W =
87 135 115 128 127 142 144 131 127 125 128 129
137 124 125 115 116 135 97 115 120 115 112 92
88 135 117 130 129 170 130 128 126 128 129 130
104 135 124 149 142 90 147 146 140 147 85 142
131 128 140 144 142 137 133 146 137 143 127 127
130 126 117 132 129 113 101 131 129 132 126 130
122 127 115 139 135 138 102 137 133 139 127 129
121 130 134 141 140 180 87 141 132 138 128 128
133 125 129 126 127 140 133 125 128 128 128 125
149 123 133 91 99 194 143 91 111 93 129 126
115 130 128 126 122 189 163 122 124 122 127 127
Rows and columns are numbered from 0.
The entry directly below the smallest entry is 127
Give the entry at row 1, column 0.
A: 137
The entry in row 1 and column 1: 124
The entry directly above the largest entry -> 140
Give the entry just left of 163.
A: 189
The entry in the bottom-right corner -> 127
The entry in row 0 and column 0 is 87
Give the minimum.
A: 85
Give the entry in row 0 and column 1.
A: 135
The entry at row 0, column 2 -> 115
Give the entry directly above the smallest entry.
A: 129
Give the entry in the top-right corner.
A: 129
Give the top entry of the column that holds the largest entry.
A: 142
Give the entry just right of 104.
A: 135
Give the entry at row 2, column 1.
A: 135
The entry in the bottom-left corner: 115
The entry just right of the smallest entry: 142
Give the entry in row 2 and column 0.
A: 88
Give the entry just left of 92.
A: 112
The top entry of the column that holds the smallest entry -> 128
The entry just left of the smallest entry: 147
The entry just right of the largest entry -> 143
The entry just right of 116 -> 135

Questions about the matrix below.
1) Give the first entry of the smallest entry's row.
2) Give the entry just right of 156.
3) Give the entry directly above 58.
4) Give the third entry on the diagonal from the top-right corner.
5) Give the top entry of the column that holds the largest entry.
6) Give the entry in the bottom-left corner.
7) Give the last entry, reading row by row.
8) Give the second entry on the diagonal from the top-right corner.
115 92 85 95 96 86 104 110 131 110 116
145 159 162 140 150 141 132 127 109 125 107
191 152 141 136 125 96 111 114 82 86 58
181 166 154 129 113 119 90 79 82 69 64
118 113 127 137 125 152 135 141 156 160 180
106 127 141 124 124 145 126 123 150 179 133
122 140 120 110 127 125 160 130 143 133 130
197 184 155 140 137 126 117 97 105 94 111
95 104 93 131 104 116 127 121 101 130 97
210 165 143 147 133 110 107 99 94 92 73
1) 191
2) 160
3) 107
4) 82
5) 115
6) 210
7) 73
8) 125

140,159,156,112,151,112,141,194,112,155,167
126,174,150,157,134,138,109,110,131,92,130
115,106,114,131,130,133,111,111,126,119,121
160,110,114,160,133,131,112,109,126,112,108
129,162,126,122,103,126,134,198,138,121,174
109,130,129,123,129,131,121,131,130,114,124
152,156,115,135,123,127,129,109,121,154,139
111,135,142,129,142,113,104,114,138,133,146
95,98,162,160,124,159,122,183,126,157,127
133,116,124,162,145,110,90,150,142,132,177
78,127,134,137,113,146,118,88,101,170,144
179,145,116,128,131,129,124,133,112,150,127
176,166,134,145,119,130,128,130,111,138,134
109,99,111,136,120,136,120,121,126,131,124
148,129,116,154,144,117,123,108,121,138,150
131,107,126,111,128,139,129,119,132,99,123
Counting starts at 0.
Which number is the minimum? 78
Which number is the entry in the bottom-left corner? 131
Which number is the entry at row 1, column 0? 126
Which number is the entry in the bottom-right corner? 123
Which number is the entry at row 0, column 1? 159
The entry directly above the largest entry: 109
Which number is the entry directly above 103? 133
The top-right entry -> 167
The entry in the top-left corner -> 140
The entry at row 2, column 1 -> 106
Which number is the entry in row 0 and column 2? 156
The entry just right of the largest entry: 138
Which number is the entry in row 2 and column 0? 115
The entry directly below 183 is 150
Which number is the entry just right of the smallest entry? 127
Which number is the bottom entry of the column that holds the largest entry? 119
The entry directly below 117: 139
Which number is the entry at row 1, column 1? 174
Which number is the entry at row 2, column 2? 114
Which number is the entry just left of the largest entry? 134
The entry in row 1 and column 2: 150

Read these off the table that follows. Counting starts at 0.
1) Which number is the entry at row 1, column 0?
2) Which number is the top entry of the column that holds the smallest entry?
3) Which number is the entry in the bottom-left corner?
4) Which number is the entry at row 0, column 0?
5) Which number is the bottom-right entry?
6) Which number is the entry directly below the smallest entry?
7) Which number is the entry in row 1 and column 1?
8) Which number is the entry just left of 105?
183 179 147 104 104 139 99 107 188 110 161
176 188 155 109 107 132 106 137 174 137 166
147 167 161 85 161 80 95 132 155 130 149
107 123 99 129 165 98 132 135 113 137 117
107 111 124 123 156 105 119 148 95 153 101
119 122 121 108 136 115 99 146 114 137 98
98 125 115 133 138 123 133 116 130 122 136
118 132 111 111 116 130 100 118 141 117 123
1) 176
2) 139
3) 118
4) 183
5) 123
6) 98
7) 188
8) 156

B =
174 150 120 144 90 146 163 138 132
134 188 120 138 144 180 174 173 123
134 168 149 129 134 153 185 195 136
141 159 152 128 131 149 182 197 136
174 161 103 144 119 184 172 146 114
138 170 142 133 121 146 107 158 101
Rows and columns are numbered from 0.
The entry in row 0 and column 1? 150
The top-left entry? 174
The entry directly below the largest entry: 146
The entry at row 0, column 2 is 120
The bottom-left entry? 138
The entry in row 2 and column 0 -> 134
The entry in the bottom-right corner: 101
The entry directly below the smallest entry? 144
The entry just right of 161? 103
The entry just right of 119 is 184
The entry just right of 128? 131
The top-right entry is 132
The top entry of the column that holds the largest entry -> 138
The entry at row 1, column 0 -> 134
The entry just right of 133? 121
The entry in row 1 and column 2? 120
